Below is a small trained network, with its code and all its weights. Each question gives an input and a class and asks what happens when units are switched off, that is, made to give their printed mean instead of their output.

import numpy as np


def w(rows, s, z=0):
    codes = np.array(rows[::2]) - 128.0
    scale = np.full(codes.shape[1], s)
    scale[-1] = z or s
    return codes * scale


def f(y):
    return y / 2 * (1 + np.tanh(0.7978845608 * (y + 0.044715 * y**3)))


def log_softmax(a):
    a = a - a.max(-1, keepdims=True)
    return a - np.log(np.exp(a).sum(-1, keepdims=True))


def net(x, mask):
    res = np.array(x, float).reshape(1, 7) / 4 @ E
    y = f(res @ A[0][:, :-1].T + A[0][:, -1])
    res = res + np.where(mask, y, B[0][:, -1]) @ B[0][:, :-1]
    return log_softmax(res[-1] @ U[:, :-1].T + U[:, -1])


A, B = {}, {}
E = w([
[127,128,129],'x0',
[239,116,124],'x1',
[135,170,232],'x2',
[114,8,175],'x3',
[127,127,129],'x4',
[128,129,129],'x5',
[128,128,128],'x6',
],0.015)
A[0] = w([
[76,160,135,104],'N0',
[86,94,106,123],'N1',
[60,156,188,123],'N2',
[94,201,55,47],'N3',
[137,138,134,122],'N4',
[83,92,125,119],'N5',
[107,167,85,83],'N6',
[152,110,7,209],'N7',
[141,114,133,111],'N8',
[52,188,151,54],'N9',
[134,109,157,109],'N10',
[158,73,177,30],'N11',
[136,122,117,108],'N12',
[158,29,206,17],'N13',
[51,61,107,131],'N14',
[175,164,156,117],'N15',
[141,117,25,117],'N16',
[134,162,218,187],'N17',
[217,177,132,101],'N18',
[207,84,112,182],'N19',
[37,163,152,120],'N20',
[92,139,155,129],'N21',
[236,66,105,191],'N22',
[185,99,109,84],'N23',
[104,102,118,115],'N24',
[183,134,22,9],'N25',
[4,179,145,110],'N26',
[105,70,80,115],'N27',
[149,55,190,162],'N28',
[35,93,92,132],'N29',
[109,107,119,109],'N30',
[58,165,149,188],'N31',
[102,148,251,69],'N32',
[45,69,115,137],'N33',
[79,75,64,107],'N34',
[117,97,91,107],'N35',
[89,87,107,122],'N36',
[153,71,175,39],'N37',
[220,74,102,26],'N38',
[106,163,99,138],'N39',
[148,94,156,74],'N40',
[175,170,139,111],'N41',
[73,68,111,131],'N42',
[78,80,112,127],'N43',
[178,182,197,150],'N44',
[143,50,194,133],'N45',
[247,75,106,35],'N46',
],0.012)
B[0] = w([
[119,150,113,163],'N0',
[159,114,162,162],'N1',
[114,128,78,202],'N2',
[79,53,121,184],'N3',
[133,129,130,130],'N4',
[157,106,147,162],'N5',
[90,103,124,155],'N6',
[82,91,92,250],'N7',
[124,134,119,128],'N8',
[134,170,120,179],'N9',
[120,131,110,141],'N10',
[135,186,95,155],'N11',
[125,125,129,123],'N12',
[95,200,79,195],'N13',
[152,112,160,205],'N14',
[140,129,149,172],'N15',
[88,145,91,193],'N16',
[142,154,135,240],'N17',
[162,123,173,196],'N18',
[144,170,118,220],'N19',
[107,138,99,207],'N20',
[124,121,105,159],'N21',
[121,186,116,252],'N22',
[97,117,107,154],'N23',
[139,122,144,142],'N24',
[154,246,135,167],'N25',
[98,158,90,233],'N26',
[139,120,148,175],'N27',
[96,92,103,228],'N28',
[165,127,141,205],'N29',
[141,119,133,134],'N30',
[120,98,111,224],'N31',
[70,109,89,207],'N32',
[165,106,150,207],'N33',
[140,127,151,184],'N34',
[126,129,149,147],'N35',
[159,110,144,164],'N36',
[121,167,96,157],'N37',
[87,55,117,167],'N38',
[118,138,104,169],'N39',
[130,148,101,141],'N40',
[170,128,158,169],'N41',
[164,117,154,189],'N42',
[158,109,160,176],'N43',
[158,134,144,223],'N44',
[88,113,111,220],'N45',
[93,85,96,189],'N46',
],0.012,0.013)
U = w([
[53,8,112,42],'0',
[104,189,124,252],'1',
[223,79,253,65],'2',
],0.014,0.00017)

Each question gives the input, the list of numbers given to net, and the class t.
The units are the neurons (one row each of A and B). Each row of codes is followed by its name. A weight is (code - 128) times the scale printed after its matrix; where a second scale follows, it is the last column's (A, B and U).
mask holds one flag per neuron, in row order. A switched-off neuron (its flag False) gives its mean, the last column of its row in B, instead of its output. The means were averaged over made-up inputs and are rounded, as every weight is.
A unit's drop is (log p(t) with every unit on - log p(t) with that unit switched off) / (log p(t) with every unit on - log p(t) with every unit switched off).
The circuit of an input: a set's keep is (log p(t) with only the set's units on - log p(t) with every unit switched off) / (log p(t) with every unit on - log p(t) with every unit switched off). Starting from the 12 units with the biggest drops (on a tie, the unit counted first), units are removed one at a time, each time the one whose removal leaves the highest keep (on an exact tie, the one counted first), for as long as the keep stays at least 0.8.
units of the circuit, in order: the units of the circuit, biggest drop first
top k neurons: the k neurons with the biggest drops, biggest first
drop when u is switched off: that unit's drop, to one decimal
input [0,-7,-8,-8,2,4,7], class 0: units of the circuit, in order	N3
input [8,0,0,-4,2,-4,7], class 0: top 2 neurons	N22; N25
input [-7,5,8,0,5,-7,-4], class 2: top 3 neurons	N18; N44; N26
input [-6,-5,8,1,-7,-4,2], class 0: top 4 neurons	N32; N22; N31; N25
input [-3,4,-8,0,2,2,-4], class 1: top 2 neurons	N25; N22
input [-7,5,-6,-1,-6,1,3], class 1: top 3 neurons	N25; N22; N19
input [-7,6,1,6,6,-1,-7], class 1: top 2 neurons	N22; N13
input [3,0,-3,-4,-3,1,1], class 0: top 3 neurons	N7; N3; N22
input [-7,-1,-6,-5,-7,1,2], class 0: top 2 neurons	N3; N7
input [5,-2,-5,-7,1,-5,2], class 0: top 2 neurons	N3; N7
input [1,-1,-1,-7,-5,-2,-1], class 0: top 2 neurons	N3; N22
input [-4,5,1,-3,-6,-5,0], class 2: drop when N26 is switched off	0.1
input [-6,-7,-3,-6,-1,8,4], class 0: drop when N3 is switched off	0.1
input [-5,4,1,3,-1,8,-8], class 1: units of the circuit, in order	N22
input [7,1,1,5,0,8,7], class 1: drop when N37 is switched off	0.1
input [4,-3,-5,-7,5,-1,1], class 0: drop when N3 is switched off	0.6
